Below is a small trained network, with its code and all its weights. Each question gives an input and a class and asks what happens when units are switched off, that is, made to give their printed mean instead of their output.

import numpy as np


def w(rows, s, z=0):
    codes = np.array(rows[::2]) - 128.0
    scale = np.full(codes.shape[1], s)
    scale[-1] = z or s
    return codes * scale


def norm(h):
    return h / np.sqrt((h * h).mean(-1, keepdims=True) + 1e-5)


def f(y):
    return np.maximum(y, 0)


def log_softmax(a):
    a = a - a.max(-1, keepdims=True)
    return a - np.log(np.exp(a).sum(-1, keepdims=True))


def net(x, mask):
    res = np.array(x, float).reshape(1, 4) / 4 @ E
    u = 0
    for l in range(3):
        y = f(norm(res) @ A[l][:, :-1].T + A[l][:, -1])
        res = res + np.where(mask[u : u + 5], y, B[l][:, -1]) @ B[l][:, :-1]
        u += 5
    return log_softmax(norm(res)[-1] @ U[:, :-1].T + U[:, -1])


A, B = {}, {}
E = w([
[239,113,103,98,96,174,162,73,186],'x0',
[91,146,132,77,104,109,145,78,156],'x1',
[107,43,120,162,4,129,148,190,107],'x2',
[128,247,195,78,175,48,110,88,34],'x3',
],0.012)
A[0] = w([
[253,176,133,83,85,131,133,44,143,16],'L0N1',
[222,166,132,114,141,133,137,93,133,33],'L0N2',
[212,106,127,148,146,136,115,157,113,3],'L0N3',
[225,106,133,97,52,117,135,116,103,106],'L0N4',
[172,239,132,61,142,123,130,26,148,75],'L0N5',
],0.025,0.0062)
B[0] = w([
[181,145,30,118,108,153,145,246,94,227],'L0N1',
[168,178,107,118,159,142,143,66,121,193],'L0N2',
[173,134,164,188,75,163,158,69,118,160],'L0N3',
[97,207,70,159,91,178,122,149,167,194],'L0N4',
[93,118,250,111,196,29,146,44,219,253],'L0N5',
],0.019,0.025)
A[1] = w([
[23,238,175,137,68,42,123,152,35,179],'L1N1',
[42,28,115,155,23,113,127,187,225,156],'L1N2',
[163,148,105,101,205,152,52,111,115,3],'L1N3',
[94,130,109,222,187,193,147,116,199,162],'L1N4',
[125,4,141,114,98,90,140,210,63,67],'L1N5',
],0.024,0.0025)
B[1] = w([
[89,218,41,73,230,216,153,184,202,241],'L1N1',
[151,88,199,175,95,98,155,7,116,253],'L1N2',
[162,88,201,143,136,130,61,178,148,150],'L1N3',
[200,103,118,83,96,161,34,109,186,245],'L1N4',
[21,177,170,99,129,94,161,130,131,178],'L1N5',
],0.019)
A[2] = w([
[224,143,134,145,90,109,151,116,191,254],'L2N1',
[114,88,85,141,171,148,190,195,17,31],'L2N2',
[3,123,127,163,7,162,192,121,116,71],'L2N3',
[153,38,162,162,35,56,121,92,26,134],'L2N4',
[33,102,80,73,121,100,136,255,91,163],'L2N5',
],0.024,0.0028)
B[2] = w([
[7,89,125,149,115,165,129,153,49,254],'L2N1',
[114,122,128,187,71,112,83,144,156,131],'L2N2',
[196,92,176,112,188,105,101,99,64,156],'L2N3',
[145,111,84,159,38,177,100,150,63,174],'L2N4',
[183,47,67,208,124,113,187,136,101,149],'L2N5',
],0.02,0.026)
U = w([
[219,114,122,116,138,65,53,231,122,4],'0',
[92,169,194,117,235,41,182,82,163,150],'1',
[109,222,7,135,146,192,160,219,168,191],'2',
[136,87,149,191,41,153,103,70,78,168],'3',
],0.012,0.0049)

Each question gives the input, the list of numbers given to net, and the class t.
The units are the neurons (one row each of A and B). Each row of codes is followed by its name. A weight is (code - 128) times the scale printed after its matrix; where a second scale follows, it is the last column's (A, B and U).
mask holds one flag per neuron, layer by layer. A switched-off neuron (its flag False) gives its mean, the last column of its row in B, instead of its output. The means were averaged over made-up inputs and are rounded, as every weight is.
A unit's drop is (log p(t) with every unit on - log p(t) with that unit switched off) / (log p(t) with every unit on - log p(t) with every unit switched off).
The circuit of an input: a set's keep is (log p(t) with only the set's units on - log p(t) with every unit switched off) / (log p(t) with every unit on - log p(t) with every unit switched off). Starting from the 12 units with the biggest drops (on a tie, the unit counted first), units are removed one at a time, each time the one whose removal leaves the highest keep (on an exact tie, the one counted first), for as long as the keep stays at least 0.8.
units of the circuit, in order: the units of the circuit, biggest drop first
most important unit: the unit with the biggest drop
k most important neurons: the k neurons with the biggest drops, biggest first
top k neurons in layer l: the k neurons of layer l with the biggest drops, biggest first
drop when u is switched off: that unit's drop, to one decimal
input [-1,-7,-6,-4], class 3: units of the circuit, in order -> [L1N1]
input [-1,1,-4,-7], class 3: top 2 neurons in layer 0 -> [L0N2; L0N5]
input [-8,3,5,-8], class 3: 2 most important neurons -> [L1N2; L2N4]
input [-5,0,8,5], class 2: 2 most important neurons -> [L1N1; L0N5]
input [-7,7,7,0], class 1: 4 most important neurons -> [L0N2; L1N2; L1N1; L0N4]
input [6,-8,-7,-7], class 3: 3 most important neurons -> [L1N1; L0N3; L2N1]
input [0,2,-4,-4], class 3: 3 most important neurons -> [L1N1; L0N5; L1N5]
input [-2,-5,-3,-5], class 3: 2 most important neurons -> [L1N1; L0N1]
input [-4,0,-8,-6], class 0: top 2 neurons in layer 1 -> [L1N2; L1N3]
input [-4,8,3,-2], class 1: top 3 neurons in layer 1 -> [L1N1; L1N2; L1N5]
input [0,-7,0,4], class 3: top 3 neurons in layer 0 -> [L0N5; L0N3; L0N4]
input [-7,0,8,0], class 1: 2 most important neurons -> [L0N2; L1N2]
input [-7,-7,8,7], class 2: drop when L0N5 is switched off -> 0.2
input [-5,-6,-4,-7], class 3: most important unit -> L0N2
input [5,-5,8,6], class 2: drop when L0N4 is switched off -> 0.5
input [-7,-1,3,7], class 2: drop when L1N1 is switched off -> 0.2
input [-7,5,-1,0], class 2: drop when L0N5 is switched off -> 2.2
